Rows with their classes:
[ 10.6  12.2  -9.3   8.1  12.8 -16.8 -16.5  -5.2  -2.3  -2.8 -13.6  -3.3
  -3.9   1.6   3.2  44.1   7.1  -8.6 -17.5 -10.5  20.1   9.9 -46.9   8.4
 -12.7 -37.2  -0.3   5.1 -36.2 -10.4   4.5]	CN
[  2.5   1.7 -10.4  13.5   1.0   3.0   9.1   9.6  -0.2   1.3  -0.3  -3.3
 -24.0  -4.8  -0.4  20.8  -6.1  -6.3 -18.1  -3.9  24.4   1.6 -49.0  11.5
 -12.0 -24.7  16.8   5.3 -20.1  -3.8   9.1]	Rt
[  4.9   6.2  -6.4  12.4  -0.1   2.9 -10.5  -1.6  -2.7  -0.6  -1.3  19.2
 -20.7 -10.5  -2.1  23.6  10.2 -13.3 -19.3  -8.2   7.4   7.5 -37.2   3.8
   3.1 -25.5  -6.5   3.4  -8.3  20.6   4.7]	Tz
[  8.4  -4.8  -9.6   0.9   7.7  19.8  14.4  -4.6   4.3   5.4  -4.0  -9.1
 -25.1 -24.4   7.4  33.6   9.2 -13.7 -32.9  -4.5  27.5  16.4 -42.9   0.1
  -4.7 -20.9  -6.9  25.0 -14.0   8.8  -1.0]	FG
[ -2.9   2.7 -12.1  12.3  -8.8 -24.8  11.7  -5.0   6.2   8.9  -2.0   3.4
 -13.7  -8.4 -10.4  36.9   2.1   8.9 -25.9 -12.8  -4.1   2.6 -25.5  10.2
 -19.9 -44.3  13.6   8.8 -21.1  -1.6   5.3]	Rd
[  9.7   3.5  -1.2   8.0  -4.8 -12.1   3.6  -3.2  -5.5  -1.5  -0.4  10.3
 -17.3  -2.2  -1.8  31.6  12.0  -1.1 -32.1 -10.1  -1.8   9.6 -18.9  -1.1
 -11.2 -28.3  -3.0   7.1 -15.6  -1.2  10.9]	FG
[-10.1   3.2  -8.7  10.5   8.9   8.8   6.3  -1.2  -4.7   2.3  -6.5  -2.1
 -29.5 -10.4  -4.6  32.6   3.2 -13.8 -27.7   0.1  21.4  11.9 -41.8   3.6
  -0.4 -30.1   8.3   2.3 -30.0  -3.2   3.8]	Rd
[  6.5   6.9   1.4   4.7  10.9  -5.3   7.9   0.5  -0.9  -1.4  -3.7  -5.3
  -6.7  -7.0  -1.3  17.1   8.0   6.7 -35.3  -4.8  -7.0  19.4 -26.4   2.6
  -2.8 -28.7 -12.1  -1.3  -2.3   0.5   3.4]	Tz
[  6.2   1.5 -10.6   9.3   4.2  -0.9  -2.7   8.8 -11.0   3.8  -2.5   0.7
 -23.3  -5.0  -9.1  41.2   1.7  -9.7 -20.7  -0.2  12.3  -3.6 -36.1   0.9
  -0.8 -33.0   1.3  -4.9  -7.3   4.9   3.4]	FG
[  3.4   6.4 -29.3   2.7  10.6  16.7   5.6  10.3  -6.7  -7.0 -24.7  -1.7
 -24.8  -7.2  13.5  28.7  -1.1  -7.0 -19.3  -0.5  17.7   8.5 -41.5  14.3
  -5.5 -34.4   6.0  -2.2 -19.6   1.9  22.1]	Tz
[ -3.6  27.4 -31.6   3.6   0.8  -3.4   5.6  -0.4 -10.6  -0.8  -0.9  -7.5
 -23.8   1.7  10.3  40.1  -7.0  -2.3 -18.8   3.2   9.8   7.0 -28.1   9.4
  -2.9 -28.3   5.6   1.4 -16.1  -5.0  -1.0]	PC
[  7.1   3.9  -6.8  11.6  -4.8  -4.6   2.5  -0.7   1.9   8.7  -1.4  -1.8
 -11.1  -6.7  -1.6  15.6   4.3  -2.6 -10.3  -6.5   4.9  11.7 -35.4   2.5
 -12.9 -24.3  10.2   7.5 -19.6  -6.4   1.4]	PC
[ -0.5  17.2  -2.0   6.7  11.3 -11.0   7.5  -3.9   2.9  -4.6  -4.3  -1.5
 -17.7  -1.5   5.8  17.9   5.5 -17.6 -15.1  -2.6  20.4  11.0 -21.3   3.4
 -14.0 -17.8  -1.5   8.1   0.0  -7.8  -0.6]	Rt
[  2.9  -0.1  -7.3  -0.8   1.0   7.5   3.0  -3.9  -7.0   1.5  -2.4  -5.9
 -35.2  -1.4  -4.6  27.3   7.8 -16.0 -25.4  -3.9  27.3   5.3 -63.2   5.9
  -8.2 -27.9  -1.7 -10.1 -14.0   9.4  17.9]	FG
[  7.5   6.7 -10.5   3.1   4.5   6.6  14.9  -4.8  -7.7  -2.3  -3.2   6.2
 -20.9  -4.8   2.6  23.1   1.7 -10.3 -26.8  -5.3  22.3   0.0 -30.3  -0.8
   0.0 -32.2  20.5   4.7  -5.1   1.2   0.3]	Tz
[  3.2  -4.6 -11.0   1.6   5.3   8.1   2.5   1.1  -6.4   6.8  -5.4   1.7
 -27.4   4.1   7.1  36.3   6.6  -2.9 -19.5  -5.1  18.8  15.0 -44.3   7.9
   6.5 -30.6   3.8   1.8 -11.6   1.9   6.8]	DG
